[ -1   2  -4  -5   5   0  -4 -12 -11  -8  -9 -10  11 -19  -2   0   5  -5
  28  -8   2  20   7  -8   8  10]	(12)
[  5  -4  -3 -12 -14  -2   9  12  26   0 -10  20  -8  16   7   7  -8   7
 -33   5   3 -13 -10  10  -7 -19]	(12)
[ -3  -7  11  -1 -15   6  -3  14  13   3   5  13  -9  19  -2   6  -4  -1
 -38  12   4 -19 -10  11  -5 -14]	(13)
[-14  -3  13   5 -18   9   0   3   0  18  -5 -10  -2  24 -13   7   5 -10
 -18  14   6 -15  -7   3  -1   0]	(13)
[ -9  -2   8   9 -20   5  -5  -7 -14   2   8 -11   1   1  -6  -3   3 -12
   2   7   1  -9  -1  -6   2   9]	(12)
[  6  -7   2  -7  -3  -3  -2  14   8  -4   0  15  -5   5   6   5  -7   7
 -26   1  -1 -12  -3  11  -1 -11]	(12)
[ -3  -8  15  -2 -20   8  -6  12  10  -2  10  15 -11  17   0   3  -7  -2
 -39  15   2 -24 -11  12  -6 -16]	(12)
[-13  -6  19  15 -21   8 -17  -7 -30   7  15 -23   2   8 -14   9   7 -13
   5  13  -3 -17   2  -4   5  11]	(13)
[ -3  -7  12 -13 -28   7 -11  -4 -12   3  20 -11   4  15 -14  -5  -5  -7
  -5  15  -3 -26  -5  10   5 -13]	(13)
[  6  -7   5 -12 -34   8 -12 -10  -8 -23  38   6   0  -6   1 -25 -18  -6
  -2  11  -7 -25  -5   7   1 -18]	(13)
[  5  -1  -6   6  -9   4   5   1  19 -14   1  18  -7  -6   9  -8  -6   1
 -12   1   3  -4  -5   3  -9 -10]	(12)
[  1  -6  14 -16 -17   5 -14  -3 -22  -2  38  -9   8  14  -7 -18 -17  -6
  -1  13  -6 -29  -2  20  10 -14]	(13)
[ 12  -6  -3  -8  -6  -1 -10   5   4 -22  14  17  -2 -19   8  -9  -9   6
  -5  -4  -5  -3   2   8   1 -16]	(13)
[-12   2  -1  16 -10   4   8  -8  -7  12 -14 -18   4   6  -9   6  13 -10
  12   1   4   3   1 -10   0  15]	(12)
[ -1  -6  18 -21 -11   6 -16   1 -27   4  39 -10   8  18  -9 -17 -18  -8
  -7  15  -3 -32  -2  23  13 -14]	(13)
[  2  -8  11  -8 -20   3 -13   5 -15   1  28  -6   0  15  -9 -10  -8  -3
 -11  10  -4 -30  -1  15   7 -14]	(13)
[  4  -3   3  -2  -2   1 -11  -1  -5 -12   6   4   3 -22   4  -3  -2  -1
   8  -5  -1   8   4  -1   5  -1]	(12)
[  9   0 -10  -4   8  -1   3  11  23 -18  -5  25  -5 -21  19  -8  -8   8
 -15  -9   2   8   0  10  -6 -13]	(12)
[ 12  -2  -9  -4   6  -3   0  10  18 -23   1  23  -7 -23  21  -6  -9  11
 -15  -9  -3   4   1  10  -7 -15]	(12)
[  5  -7   3 -15  -2   0  -9  10   1  -3   6   9   3  -4  -3  -1  -5   1
  -9  -2   3  -2  -1  11   8  -9]	(12)
[  3  -7   6   5  -5   2 -14   6 -11  -8  14   4   0 -11  -3  -4   1  -3
  -4  -2  -1  -6   4   3   7   2]	(12)
[ -4  -4   8 -10  -8   1  -9  -3 -23   0   7 -13   9  -6  -1   6  -2  -5
   8   0  -4   1   3  -1  10  10]	(12)
[  3  -7   5  -4 -19   2  -8   1  -6  -7  16   0   0   3  -5  -6  -4  -3
  -5   4  -3 -16  -1   5   4  -9]	(13)
[ -6   3  -6  20 -17   5   6 -18  -5  -8  -2 -12  -1  -4   2  -3   6  -8
  18   4  -2   2   2 -16  -8  11]	(12)
[  4  -9  11 -13 -16   4 -14   4 -13 -11  25   3   3  -2  -4  -8 -12  -5
  -9   6  -2 -17  -2  10  10  -8]	(13)
[ 10  -7   7  -3 -17  -5 -16   9  -8 -15  35  14  -8   7  14 -14 -18   6
 -23   5  -9 -29  -1  14  -2 -16]	(13)
[ -8  -6  13 -15 -29   7 -10  -8 -21   3  14 -13   8   6  -8  -1  -7 -11
   0  12  -2 -12  -5   1   9  -2]	(12)
[  2  -9  16 -13 -14   5 -15   5 -19  -3  32  -1   5  10  -8 -12 -13  -6
 -13  10  -2 -22  -2  16  11 -10]	(13)
[ -1  -6   7   7 -12   1 -10   1 -27  -1  20 -13   3   0  -5  -6   0  -5
   4   0  -6 -15   6   0   7   7]	(13)
[ -5   6  -9  18  -4   4   7 -12   8 -13 -11  -1  -3 -20  13  -5   3  -4
  10  -3   1  13   2 -12 -12   9]	(12)
[  9  -8   8 -13  -9  -1 -13   6 -14 -12  26   7   2   1   5 -13 -18   1
 -13   3  -6 -19   0  15   9 -10]	(13)
[ -7  -1  -1  13 -20   5  -1 -16 -14   0   2 -18   3   2  -6   0   4  -9
  20   6  -3  -8   1 -12  -1   9]	(12)
[ -3   4  -9  10  11  -2   6   1   8   1 -25  -1   0 -15   8  11   8   2
   2  -8   4  20   3  -9  -5  10]	(12)
[ -2  -4   4   0 -14   3  -3   2  -2   0   4  -1  -1   5  -2   0  -1  -4
  -9   3   1  -9  -2   3   2  -2]	(12)
[ -1  -7  10   4 -28   7 -13  -2 -18  -3  26  -7  -2   8 -11 -12  -2  -8
  -4  11  -4 -30  -1   8   4 -10]	(13)
[ -2   0   0   1  -4   2  -9  -8 -13 -10   2  -5   5 -23   4  -4   1  -5
  18  -5  -1  14   6  -7   4   9]	(12)
[ 12  -5  -2 -18   1  -1 -12   6  -1 -21  17  16   4 -28   7 -11  -9   5
   0  -8  -3   3   3  12   7 -14]	(13)
